Below are the code and all the weights of a small trained network. Each question names an input and a class and asks about switching units off, where a switched-off unit gives its printed mean instead of its output.

import numpy as np


def w(rows, s, z=0):
    codes = np.array(rows[::2]) - 128.0
    scale = np.full(codes.shape[1], s)
    scale[-1] = z or s
    return codes * scale


def f(y):
    return y / 2 * (1 + np.tanh(0.7978845608 * (y + 0.044715 * y**3)))


def log_softmax(a):
    a = a - a.max(-1, keepdims=True)
    return a - np.log(np.exp(a).sum(-1, keepdims=True))


def net(x, mask):
    res = np.array(x, float).reshape(1, 3) / 4 @ E
    y = f(res @ A[0][:, :-1].T + A[0][:, -1])
    res = res + np.where(mask, y, B[0][:, -1]) @ B[0][:, :-1]
    return log_softmax(res[-1] @ U[:, :-1].T + U[:, -1])


A, B = {}, {}
E = w([
[250,124,173,82],'x0',
[106,86,71,74],'x1',
[101,99,208,111],'x2',
],0.014)
A[0] = w([
[105,85,210,80,77],'neuron 1',
[155,153,92,143,137],'neuron 2',
[63,134,122,220,162],'neuron 3',
[178,120,39,121,97],'neuron 4',
[155,182,174,255,98],'neuron 5',
[170,145,59,180,152],'neuron 6',
[197,122,111,143,101],'neuron 7',
[113,106,52,33,141],'neuron 8',
[129,150,133,103,100],'neuron 9',
[115,118,118,156,102],'neuron 10',
[80,75,177,139,92],'neuron 11',
[199,191,119,104,129],'neuron 12',
[199,122,128,161,139],'neuron 13',
[98,150,76,184,109],'neuron 14',
[189,147,125,114,105],'neuron 15',
[180,65,178,99,125],'neuron 16',
[141,155,110,142,249],'neuron 17',
[158,201,122,195,146],'neuron 18',
[95,91,210,110,161],'neuron 19',
[104,135,125,143,106],'neuron 20',
],0.014,0.011)
B[0] = w([
[73,179,135,202,180],'neuron 1',
[127,153,149,152,165],'neuron 2',
[132,159,91,69,253],'neuron 3',
[75,143,118,190,189],'neuron 4',
[82,45,64,136,208],'neuron 5',
[138,173,167,191,208],'neuron 6',
[68,139,137,100,177],'neuron 7',
[156,61,57,161,216],'neuron 8',
[103,125,124,121,123],'neuron 9',
[97,136,130,113,138],'neuron 10',
[91,186,101,164,162],'neuron 11',
[110,151,103,104,210],'neuron 12',
[124,146,112,105,195],'neuron 13',
[63,173,123,95,205],'neuron 14',
[76,133,125,86,185],'neuron 15',
[110,152,70,93,216],'neuron 16',
[252,154,149,154,228],'neuron 17',
[145,87,97,189,194],'neuron 18',
[197,133,127,190,205],'neuron 19',
[103,135,123,108,143],'neuron 20',
],0.027,0.013)
U = w([
[73,70,49,151,161],'0',
[60,215,78,69,61],'1',
[81,188,114,172,255],'2',
[210,162,138,103,226],'3',
[1,110,173,59,67],'4',
[70,13,210,97,54],'5',
[123,58,213,76,55],'6',
[98,77,235,63,64],'7',
],0.0099,0.0047)

Each question gives the input, the list of numbers given to net, and the class t.
The units are the neurons (one row each of A and B). Each row of codes is followed by its name. A weight is (code - 128) times the scale printed after its matrix; where a second scale follows, it is the last column's (A, B and U).
mask holds one flag per neuron, in row order. A switched-off neuron (its flag False) gives its mean, the last column of its row in B, instead of its output. The means were averaged over made-up inputs and are rounded, as every weight is.
A unit's drop is (log p(t) with every unit on - log p(t) with that unit switched off) / (log p(t) with every unit on - log p(t) with every unit switched off).
The circuit of an input: a set's keep is (log p(t) with only the set's units on - log p(t) with every unit switched off) / (log p(t) with every unit on - log p(t) with every unit switched off). Starting from the 12 units with the biggest drops (on a tie, the unit counted first), units are removed one at a time, each time the one whose removal leaves the highest keep (on an exact tie, the one counted first), for as long as the keep stays at least 0.8.
circuit, biggest first: the units of the circuit, biggest drop first
most important unit: the unit with the biggest drop
k most important neurons: the k neurons with the biggest drops, biggest first
drop of u: that unit's drop, to one decimal
input [7,-5,3], class 1: circuit, biggest first	[neuron 16]
input [-5,-6,-1], class 0: 2 most important neurons	[neuron 5; neuron 18]
input [2,3,-3], class 3: circuit, biggest first	[neuron 5; neuron 14]
input [1,5,-7], class 2: 2 most important neurons	[neuron 6; neuron 5]
input [-4,-5,-5], class 0: 4 most important neurons	[neuron 5; neuron 18; neuron 1; neuron 11]
input [-7,-6,0], class 1: 2 most important neurons	[neuron 3; neuron 14]
input [2,-3,3], class 3: circuit, biggest first	[neuron 4; neuron 14]
input [1,5,7], class 2: 2 most important neurons	[neuron 1; neuron 5]
input [6,-6,4], class 0: 3 most important neurons	[neuron 5; neuron 3; neuron 14]
input [-4,4,5], class 2: 3 most important neurons	[neuron 5; neuron 11; neuron 18]
input [-2,5,8], class 2: 2 most important neurons	[neuron 1; neuron 5]
input [4,-5,-5], class 0: 4 most important neurons	[neuron 5; neuron 18; neuron 1; neuron 14]
input [-6,-5,-6], class 1: 4 most important neurons	[neuron 3; neuron 14; neuron 8; neuron 19]
input [-6,6,7], class 2: 2 most important neurons	[neuron 5; neuron 11]
input [-4,3,-6], class 2: circuit, biggest first	[neuron 6]
input [5,-4,0], class 1: 2 most important neurons	[neuron 8; neuron 12]
input [5,-5,-5], class 0: 3 most important neurons	[neuron 5; neuron 18; neuron 3]
input [-1,-8,-2], class 0: drop of neuron 5	1.4
input [7,-5,7], class 1: drop of neuron 8	0.3
input [-4,-8,6], class 0: drop of neuron 5	1.8
input [7,-1,4], class 1: most important unit	neuron 16
